Below is a small trained network, with its code and all its weights. Each question gives an input and a class and asks what happens when units are switched off, that is, made to give their printed mean instead of their output.

import numpy as np


def w(rows, s, z=0):
    codes = np.array(rows[::2]) - 128.0
    scale = np.full(codes.shape[1], s)
    scale[-1] = z or s
    return codes * scale


def f(y):
    return y / 2 * (1 + np.tanh(0.7978845608 * (y + 0.044715 * y**3)))


def log_softmax(a):
    a = a - a.max(-1, keepdims=True)
    return a - np.log(np.exp(a).sum(-1, keepdims=True))


def net(x, mask):
    res = np.array(x, float).reshape(1, 2) / 4 @ E
    y = f(res @ A[0][:, :-1].T + A[0][:, -1])
    res = res + np.where(mask, y, B[0][:, -1]) @ B[0][:, :-1]
    return log_softmax(res[-1] @ U[:, :-1].T + U[:, -1])


A, B = {}, {}
E = w([
[246,160,125,57,211],'x0',
[201,231,249,193,136],'x1',
],0.014)
A[0] = w([
[45,148,105,249,6,249],'neuron 1',
[58,82,76,113,104,200],'neuron 2',
[122,205,177,216,97,133],'neuron 3',
[181,176,206,133,207,123],'neuron 4',
[110,97,74,75,203,187],'neuron 5',
[126,125,144,162,72,145],'neuron 6',
],0.016,0.013)
B[0] = w([
[18,88,189,200,151,253],'neuron 1',
[94,36,134,124,247,211],'neuron 2',
[49,199,206,225,83,205],'neuron 3',
[156,194,188,95,199,224],'neuron 4',
[184,60,77,9,64,192],'neuron 5',
[100,89,111,185,87,158],'neuron 6',
],0.013,0.032)
U = w([
[64,10,115,135,200,210],'0',
[72,149,161,219,102,113],'1',
[176,75,43,18,120,254],'2',
[150,220,161,110,177,175],'3',
[140,111,81,169,89,46],'4',
[123,118,109,141,118,38],'5',
[146,126,77,173,104,46],'6',
],0.014,0.005)

Each question gives the input, the list of numbers given to net, and the class t.
The units are the neurons (one row each of A and B). Each row of codes is followed by its name. A weight is (code - 128) times the scale printed after its matrix; where a second scale follows, it is the last column's (A, B and U).
mask holds one flag per neuron, in row order. A switched-off neuron (its flag False) gives its mean, the last column of its row in B, instead of its output. The means were averaged over made-up inputs and are rounded, as every weight is.
A unit's drop is (log p(t) with every unit on - log p(t) with that unit switched off) / (log p(t) with every unit on - log p(t) with every unit switched off).
The circuit of an input: a set's keep is (log p(t) with only the set's units on - log p(t) with every unit switched off) / (log p(t) with every unit on - log p(t) with every unit switched off). Starting from all 6 units, units are removed one at a time, each time the one whose removal leaves the highest keep (on an exact tie, the one counted first), for as long as the keep stays at least 0.8.
circuit, biggest first: the units of the circuit, biggest drop first
top k neurons: the k neurons with the biggest drops, biggest first
drop when u is switched off: that unit's drop, to one decimal
input [1,-2], class 2: circuit, biggest first => (neuron 1; neuron 3)
input [2,6], class 3: circuit, biggest first => (neuron 4)
input [-3,1], class 1: top 2 neurons => (neuron 5; neuron 2)
input [4,-8], class 2: top 2 neurons => (neuron 5; neuron 1)
input [-6,1], class 1: top 2 neurons => (neuron 5; neuron 3)
input [3,-5], class 2: top 2 neurons => (neuron 1; neuron 5)
input [1,4], class 3: top 2 neurons => (neuron 1; neuron 4)
input [2,7], class 3: top 2 neurons => (neuron 4; neuron 1)
input [2,3], class 3: drop when neuron 1 is switched off => 0.3
input [1,6], class 3: drop when neuron 1 is switched off => 1.0
input [2,-1], class 2: drop when neuron 1 is switched off => 0.4
